W =
[[ 95 115 101  88]
 [114 111 101 113]
 [111 112 164 106]
 [100  69 125  96]
 [ 77  65  76  91]
 [102  83 111 114]
 [100  92 105  94]
 [123  95 121 101]]
Indices start at 1.
(1, 1) = 95
(4, 3) = 125
(1, 3) = 101
(7, 4) = 94
(1, 2) = 115
(8, 1) = 123
(6, 2) = 83
(5, 1) = 77
(3, 1) = 111
(2, 1) = 114
(2, 3) = 101
(7, 2) = 92
(3, 3) = 164
(2, 4) = 113

x =
130, 106, 86, 95, 145, 78, 110, 82, 109, 125
101, 107, 73, 107, 147, 87, 126, 138, 83, 113
173, 139, 101, 134, 103, 63, 112, 64, 110, 103
137, 103, 110, 113, 123, 97, 113, 63, 101, 113
Indices start at 1.
(1, 1)	130
(1, 9)	109
(4, 10)	113
(1, 7)	110
(4, 8)	63
(1, 4)	95
(2, 6)	87
(3, 9)	110
(3, 2)	139
(1, 2)	106
(1, 3)	86
(3, 1)	173
(4, 1)	137
(4, 6)	97
(4, 5)	123
(4, 2)	103
(4, 3)	110
(3, 4)	134
(2, 2)	107

arr =
125  105   92  170   96
 81  120   55  127  107
 75   93  101  112  112
 69  105   46  120   91
 81  101  101  127   66
 81   93  110  141   86
Rows and columns are counted from 1.
(1, 1)	125
(2, 2)	120
(2, 4)	127
(4, 2)	105
(5, 3)	101
(4, 3)	46
(6, 1)	81
(3, 3)	101
(4, 1)	69

M =
112, 118, 127, 63, 104, 105, 89, 121, 58, 62
129, 141, 55, 124, 112, 72, 85, 88, 98, 80
112, 80, 84, 115, 88, 84, 92, 134, 62, 78
81, 60, 42, 120, 85, 70, 110, 147, 79, 97
Rows and columns are counted from 1.
(1, 1) = 112
(4, 4) = 120
(4, 10) = 97
(1, 10) = 62
(4, 8) = 147
(2, 1) = 129
(4, 7) = 110
(2, 5) = 112
(3, 6) = 84
(2, 4) = 124
(4, 3) = 42
(2, 2) = 141
(2, 8) = 88
(3, 9) = 62
(1, 4) = 63
(4, 1) = 81
(3, 10) = 78

a =
99, 100, 100, 101, 100, 100, 100, 99, 100
43, 115, 123, 94, 86, 68, 107, 97, 65
65, 107, 104, 103, 97, 81, 98, 87, 91
49, 113, 125, 93, 85, 71, 109, 102, 63
98, 101, 99, 101, 101, 99, 99, 98, 101
46, 113, 124, 94, 86, 69, 107, 99, 65
48, 115, 123, 93, 86, 71, 108, 101, 66
74, 110, 100, 101, 98, 87, 99, 93, 94
43, 118, 123, 93, 85, 68, 108, 100, 63
Indices start at 1.
(1, 1)	99
(4, 4)	93
(2, 9)	65
(9, 3)	123
(7, 6)	71
(9, 7)	108
(7, 2)	115
(5, 9)	101
(8, 7)	99
(4, 9)	63
(3, 3)	104
(1, 8)	99
(6, 8)	99
(4, 3)	125
(7, 4)	93
(5, 8)	98
(9, 8)	100
(4, 2)	113
(6, 1)	46
(1, 6)	100
(7, 3)	123
(1, 7)	100
(6, 2)	113
(1, 9)	100
(4, 7)	109
(3, 1)	65
(3, 6)	81
(2, 3)	123
(1, 3)	100
(8, 2)	110
(6, 7)	107
(9, 2)	118
(8, 1)	74
(2, 6)	68

data =
110,67,57,66,116
159,92,49,153,134
151,82,72,81,40
68,59,68,64,84
Rows and columns are counted from 1.
(1, 1) -> 110
(3, 1) -> 151
(3, 3) -> 72
(4, 3) -> 68
(2, 5) -> 134
(3, 5) -> 40

m = [[73, 63, 124, 83], [92, 116, 109, 96], [74, 86, 108, 71], [95, 107, 74, 83], [157, 53, 78, 160], [171, 33, 73, 177], [87, 77, 120, 100], [65, 78, 116, 58], [73, 81, 117, 74], [94, 86, 105, 98], [58, 80, 127, 61]]
Indices start at 1.
(1, 1) = 73
(11, 1) = 58
(3, 2) = 86
(9, 3) = 117
(2, 3) = 109
(5, 1) = 157
(3, 1) = 74
(6, 2) = 33
(5, 3) = 78
(1, 2) = 63
(10, 3) = 105
(10, 4) = 98
(11, 4) = 61
(2, 2) = 116
(5, 4) = 160
(10, 1) = 94
(8, 4) = 58
(7, 1) = 87
(4, 4) = 83
(2, 1) = 92

X =
80, 129, 98, 116, 101, 92, 109, 106, 103, 100, 100, 103, 106, 93, 81, 97
110, 89, 102, 105, 105, 96, 83, 137, 88, 106, 104, 96, 104, 101, 99, 101
114, 95, 100, 87, 98, 101, 108, 67, 101, 99, 91, 96, 96, 104, 102, 102
87, 99, 106, 90, 97, 105, 108, 43, 99, 93, 95, 100, 97, 95, 116, 98
32, 77, 109, 89, 96, 107, 109, 75, 101, 100, 101, 89, 96, 99, 106, 98
145, 103, 106, 106, 101, 87, 93, 59, 89, 102, 100, 82, 103, 100, 105, 95
50, 94, 104, 102, 96, 104, 117, 54, 106, 94, 100, 93, 93, 96, 106, 101
99, 126, 97, 86, 100, 94, 100, 116, 101, 103, 97, 99, 107, 115, 84, 96
174, 116, 92, 84, 96, 96, 103, 80, 109, 100, 96, 97, 98, 120, 96, 99
37, 115, 95, 92, 97, 101, 120, 119, 112, 102, 96, 103, 101, 107, 74, 99
Indices start at 1.
(1, 1)	80
(8, 7)	100
(6, 12)	82
(2, 13)	104
(3, 1)	114
(6, 2)	103
(8, 8)	116
(10, 13)	101
(4, 2)	99
(3, 15)	102
(5, 6)	107
(7, 11)	100
(9, 12)	97
(7, 10)	94
(9, 6)	96
(1, 12)	103
(8, 15)	84
(8, 3)	97
(4, 14)	95
(5, 7)	109
(3, 6)	101
(7, 13)	93
(7, 6)	104
(8, 16)	96
(5, 15)	106
(7, 9)	106
(4, 5)	97
(10, 11)	96
(6, 3)	106
(5, 13)	96
(4, 13)	97
(4, 4)	90
